Below is a small trained network, with its code and all its weights. Each question gives an input and a target symbol and asks what happens when units are switched off, that is, made to give their printed mean instead of their output.

import numpy as np


def w(rows, s, z=0):
    codes = np.array(rows[::2]) - 128.0
    scale = np.full(codes.shape[1], s)
    scale[-1] = z or s
    return codes * scale


def f(y):
    return y / 2 * (1 + np.tanh(0.7978845608 * (y + 0.044715 * y**3)))


def softmax(a):
    e = np.exp(a - a.max(-1, keepdims=True))
    return e / e.sum(-1, keepdims=True)


def log_softmax(a):
    a = a - a.max(-1, keepdims=True)
    return a - np.log(np.exp(a).sum(-1, keepdims=True))


def net(x, mask):
    ids = ['ΞΨεζθμστω'.index(c) for c in x.split()]
    T = len(ids)
    res = E[ids] + P[:T]
    u = 0
    for l in range(3):
        r = res
        for j in range(2):
            rows = slice(3 * j, 3 * j + 3)
            q, k, v = (r @ M[l][rows].T for M in (Q, K, V))
            z = softmax(np.where(np.tri(T) > 0, q @ k.T / 3**0.5, -1e9)) @ v
            o = O[l][rows]
            res = res + np.where(mask[u + j], z, o[:, -1]) @ o[:, :-1]
        u += 2
        y = f(res @ A[l][:, :-1].T + A[l][:, -1])
        res = res + np.where(mask[u : u + 8], y, B[l][:, -1]) @ B[l][:, :-1]
        u += 8
    return log_softmax(res[-1] @ U[:, :-1].T + U[:, -1])


Q, K, V, O, A, B = {}, {}, {}, {}, {}, {}
E = w([
[99,203,166,126,88,116,64],'Ξ',
[158,88,177,191,144,131,42],'Ψ',
[56,115,193,154,120,101,51],'ε',
[89,64,137,48,51,66,152],'ζ',
[187,110,162,122,97,179,129],'θ',
[144,63,104,102,94,47,88],'μ',
[156,153,188,93,10,113,122],'σ',
[96,1,217,92,93,154,111],'τ',
[210,122,93,129,169,175,72],'ω',
],0.016)
P = w([
[188,153,183,82,116,175,127],'0',
[171,96,144,76,143,52,106],'1',
[124,99,95,129,74,80,116],'2',
[88,125,155,50,125,178,86],'3',
[158,132,164,102,164,84,138],'4',
[107,102,94,158,79,90,139],'5',
[63,136,159,54,114,193,112],'6',
[148,145,170,116,167,107,155],'7',
[103,110,101,183,78,105,162],'8',
[50,134,164,76,131,232,127],'9',
[137,152,166,127,170,122,166],'10',
[95,110,102,209,78,114,186],'11',
[57,130,139,97,155,247,123],'12',
],0.015)
Q[0] = w([
[125,161,187,52,109,254,74],'0.h1',
[174,161,178,82,105,146,83],'0.h1',
[158,124,115,142,219,79,172],'0.h1',
[119,136,117,174,160,84,194],'0.h2',
[146,168,155,119,225,119,119],'0.h2',
[142,138,138,115,170,167,131],'0.h2',
],0.0082)
K[0] = w([
[168,156,82,249,109,199,78],'0.h1',
[99,111,68,167,124,114,129],'0.h1',
[171,136,123,72,158,75,87],'0.h1',
[164,133,138,153,158,142,60],'0.h2',
[152,136,179,69,149,133,126],'0.h2',
[108,107,169,85,112,128,109],'0.h2',
],0.011)
V[0] = w([
[79,51,74,162,65,201,165],'0.h1',
[148,139,58,121,110,119,125],'0.h1',
[170,169,112,167,133,158,35],'0.h1',
[139,119,192,50,161,253,127],'0.h2',
[153,183,187,126,254,94,184],'0.h2',
[155,136,171,8,136,82,118],'0.h2',
],0.0048)
O[0] = w([
[69,145,156,114,184,99,156,129],'0.h1',
[100,83,182,166,112,143,122,116],'0.h1',
[121,187,209,150,146,216,170,100],'0.h1',
[126,208,148,115,112,210,142,129],'0.h2',
[200,98,49,194,156,93,3,5],'0.h2',
[162,146,127,70,166,74,64,253],'0.h2',
],0.0058,0.0053)
A[0] = w([
[184,77,2,180,88,168,160,125],'0.n1',
[81,93,124,64,82,173,194,149],'0.n2',
[149,139,65,216,128,36,94,225],'0.n3',
[120,234,116,141,137,178,87,3],'0.n4',
[37,64,205,81,109,204,150,166],'0.n5',
[140,159,62,178,107,76,174,15],'0.n6',
[139,196,143,74,152,193,57,185],'0.n7',
[150,97,209,53,227,212,101,143],'0.n8',
],0.0077,0.0049)
B[0] = w([
[104,212,93,105,204,88,105,133],'0.n1',
[107,90,131,133,181,130,100,218],'0.n2',
[220,228,165,142,180,96,136,151],'0.n3',
[178,109,163,230,99,142,164,130],'0.n4',
[152,105,2,127,178,97,98,250],'0.n5',
[52,91,106,126,106,143,166,124],'0.n6',
[119,100,107,65,181,104,92,188],'0.n7',
[49,82,116,118,59,30,148,212],'0.n8',
],0.0082,0.012)
Q[1] = w([
[140,85,167,139,210,128,190],'1.h1',
[207,204,230,183,171,60,160],'1.h1',
[123,85,128,100,148,60,128],'1.h1',
[128,50,143,73,102,177,180],'1.h2',
[38,133,17,116,150,72,2],'1.h2',
[81,151,91,181,86,225,123],'1.h2',
],0.0083)
K[1] = w([
[97,74,145,77,183,104,38],'1.h1',
[163,94,188,2,114,160,53],'1.h1',
[140,83,99,113,133,167,180],'1.h1',
[133,71,110,67,117,188,122],'1.h2',
[94,134,123,210,175,147,178],'1.h2',
[169,74,157,163,49,150,89],'1.h2',
],0.01)
V[1] = w([
[33,144,164,199,57,71,77],'1.h1',
[211,114,98,124,119,84,143],'1.h1',
[143,66,89,93,30,139,109],'1.h1',
[178,134,225,3,229,121,75],'1.h2',
[128,81,201,152,220,95,121],'1.h2',
[100,211,113,148,181,67,82],'1.h2',
],0.0062)
O[1] = w([
[104,215,34,208,32,34,52,137],'1.h1',
[119,113,172,130,21,234,162,197],'1.h1',
[175,97,134,134,117,158,39,254],'1.h1',
[159,175,32,166,95,241,199,242],'1.h2',
[73,3,119,153,125,230,121,158],'1.h2',
[151,115,89,164,167,167,239,179],'1.h2',
],0.0059,0.0078)
A[1] = w([
[124,173,137,64,145,227,149,130],'1.n1',
[83,88,147,114,106,172,93,66],'1.n2',
[71,127,147,50,212,83,130,98],'1.n3',
[125,139,255,169,75,151,162,90],'1.n4',
[39,142,160,108,158,233,66,149],'1.n5',
[131,120,72,142,175,161,20,2],'1.n6',
[136,211,185,156,110,187,122,96],'1.n7',
[29,61,89,126,75,108,143,124],'1.n8',
],0.0093,0.0086)
B[1] = w([
[24,144,147,150,241,139,121,144],'1.n1',
[168,121,160,122,171,197,200,147],'1.n2',
[191,90,152,168,53,123,187,184],'1.n3',
[131,223,150,88,154,1,108,128],'1.n4',
[166,98,41,140,122,135,204,147],'1.n5',
[218,145,120,29,158,140,125,149],'1.n6',
[232,157,94,36,205,32,164,132],'1.n7',
[124,253,123,161,122,127,98,251],'1.n8',
],0.0085,0.017)
Q[2] = w([
[126,255,59,135,14,118,55],'2.h1',
[86,178,187,125,142,109,67],'2.h1',
[40,246,75,100,83,130,174],'2.h1',
[77,135,40,125,58,95,192],'2.h2',
[94,205,71,113,126,153,143],'2.h2',
[48,154,30,117,65,134,4],'2.h2',
],0.0072)
K[2] = w([
[2,149,228,202,45,25,237],'2.h1',
[249,206,119,158,69,58,112],'2.h1',
[149,113,144,202,121,2,225],'2.h1',
[111,118,138,243,123,104,200],'2.h2',
[165,171,159,243,192,152,195],'2.h2',
[51,222,243,224,73,4,146],'2.h2',
],0.0063)
V[2] = w([
[212,139,120,135,120,206,117],'2.h1',
[123,140,189,141,34,136,163],'2.h1',
[216,107,151,125,185,35,207],'2.h1',
[178,160,152,90,113,87,216],'2.h2',
[254,202,230,154,116,152,101],'2.h2',
[44,176,128,143,58,138,179],'2.h2',
],0.0058)
O[2] = w([
[122,164,141,121,118,86,224,151],'2.h1',
[101,101,125,89,157,207,174,81],'2.h1',
[172,171,168,71,71,164,99,4],'2.h1',
[212,136,161,59,173,157,152,119],'2.h2',
[128,222,209,213,188,89,204,30],'2.h2',
[99,116,166,1,170,169,156,162],'2.h2',
],0.0071,0.0033)
A[2] = w([
[13,86,166,85,127,93,153,105],'2.n1',
[142,186,107,118,223,223,77,118],'2.n2',
[24,71,222,96,200,211,108,3],'2.n3',
[187,127,78,21,194,178,112,90],'2.n4',
[145,49,249,187,72,206,38,116],'2.n5',
[73,42,253,53,77,175,184,126],'2.n6',
[142,145,105,122,163,159,222,17],'2.n7',
[170,141,150,2,120,50,174,49],'2.n8',
],0.0081,0.0034)
B[2] = w([
[247,160,185,186,75,88,109,137],'2.n1',
[71,137,79,90,107,97,220,168],'2.n2',
[95,57,111,165,136,10,197,125],'2.n3',
[164,149,147,172,164,132,99,255],'2.n4',
[62,190,142,196,73,125,161,135],'2.n5',
[161,165,94,70,116,121,143,141],'2.n6',
[87,108,124,182,98,131,97,152],'2.n7',
[94,113,199,172,156,99,183,198],'2.n8',
],0.012,0.0084)
U = w([
[39,137,126,127,231,117,167,104],'Ξ',
[91,156,171,254,111,158,108,149],'Ψ',
[64,39,94,170,128,231,181,237],'ε',
[123,19,120,98,88,29,244,78],'ζ',
[165,183,139,74,29,217,194,166],'θ',
[234,128,148,209,119,149,135,3],'μ',
[121,213,205,109,145,128,128,173],'σ',
[53,135,97,95,106,65,90,27],'τ',
[178,136,106,73,239,200,75,198],'ω',
],0.0088,0.0039)

Each question gives the input, a string of symbols that net reads in full, and the target symbol t.
The units are the heads (3 rows each of Q, K, V and O) and the neurons (one row each of A and B). Each row of codes is followed by its name. A weight is (code - 128) times the scale printed after its matrix; where a second scale follows, it is the last column's (O, A, B and U).
mask holds one flag per unit, layer by layer, with each layer's heads first. A switched-off unit (its flag False) gives its mean, the last column of its rows in O or B, instead of its output. The means were averaged over made-up inputs and are rounded, as every weight is.
A unit's drop is (log p(t) with every unit on - log p(t) with that unit switched off) / (log p(t) with every unit on - log p(t) with every unit switched off).
The circuit of an input: a set's keep is (log p(t) with only the set's units on - log p(t) with every unit switched off) / (log p(t) with every unit on - log p(t) with every unit switched off). Starting from the 12 units with the biggest drops (on a tie, the unit counted first), units are removed one at a time, each time the one whose removal leaves the highest keep (on an exact tie, the one counted first), for as long as the keep stays at least 0.8.
circuit, biggest first: the units of the circuit, biggest drop first
unit that matters most: the unit with the biggest drop
k most important neurons: the k neurons with the biggest drops, biggest first
top k neurons in layer l: the k neurons of layer l with the biggest drops, biggest first
which heads matter: for each layer, one digit per head in row order, 1 if its drop is at least 0.15 and else 0, layers parted by /
input σ ζ ω, target Ξ: which heads matter -> 00 / 01 / 00
input σ ζ ζ τ μ, target μ: 2 most important neurons -> 0.n3; 0.n8
input ω ζ θ τ, target ζ: circuit, biggest first -> 0.n8
input ζ θ ω ζ μ, target μ: circuit, biggest first -> 0.n8; 2.h2
input ζ ζ ω ζ σ ζ θ Ξ ζ Ψ ζ Ψ, target μ: circuit, biggest first -> 0.n3; 0.n8; 1.n8
input ω σ Ξ ζ, target σ: 3 most important neurons -> 0.n5; 0.n2; 1.n8
input μ ε σ ω Ψ μ ζ τ ω Ξ, target ε: circuit, biggest first -> 1.n5; 2.n7
input ζ θ σ σ τ, target τ: circuit, biggest first -> 0.n8; 1.n8; 0.n5
input ζ ε ζ ζ ζ ω ζ σ θ θ μ μ θ, target θ: 3 most important neurons -> 0.n3; 1.n8; 0.n8
input Ψ Ψ θ ζ, target ζ: which heads matter -> 01 / 01 / 00
input ω τ τ ζ Ξ θ ζ, target ζ: 3 most important neurons -> 1.n3; 0.n5; 0.n8
input ω σ ε ζ ω Ξ Ψ, target σ: 2 most important neurons -> 1.n6; 0.n7
input σ ω σ ζ ζ ζ σ Ξ ζ μ ε θ, target ε: 3 most important neurons -> 1.n8; 0.n8; 1.n6
input ω μ μ ω Ξ ω ζ θ ω ζ ω ζ ε, target ω: 3 most important neurons -> 0.n5; 1.n6; 2.n4
input μ θ σ ζ ζ ω ω, target ε: which heads matter -> 00 / 11 / 00
input ζ θ ζ ζ ω ε ε σ ζ μ ζ Ψ ζ, target Ψ: which heads matter -> 00 / 10 / 01
input Ψ ζ ε Ψ ω ω τ ω θ ζ Ψ ω, target Ξ: circuit, biggest first -> 2.n2; 0.n1
input ζ ζ ε ε, target τ: top 3 neurons in layer 1 -> 1.n8; 1.n3; 1.n7
input ω ω σ σ ζ ω ε ζ ω θ ζ, target ω: unit that matters most -> 0.n5
input τ ε ζ ω ε ζ ζ ω ω ζ, target ε: 2 most important neurons -> 0.n5; 1.n8
input θ μ ζ Ξ ω ω τ ζ θ ζ ζ θ Ξ, target ζ: 2 most important neurons -> 1.n3; 0.n7
input ω ω σ σ ζ ζ θ, target ω: circuit, biggest first -> 0.n5; 0.n7
input Ψ Ξ μ ε θ μ Ξ, target θ: top 2 neurons in layer 0 -> 0.n3; 0.n5
input ζ ζ ω Ψ, target ε: 3 most important neurons -> 0.n3; 0.n8; 0.n5
input ζ ζ θ ω ω μ ε, target θ: which heads matter -> 00 / 10 / 10
input ζ μ θ ε ζ ζ ω Ξ, target Ξ: most important neuron -> 0.n8
input ζ ω ζ ε ω ζ σ Ξ ζ ω τ, target τ: which heads matter -> 00 / 10 / 00
input ζ ζ ζ ζ μ Ξ σ ω Ψ, target μ: 2 most important neurons -> 0.n3; 0.n8
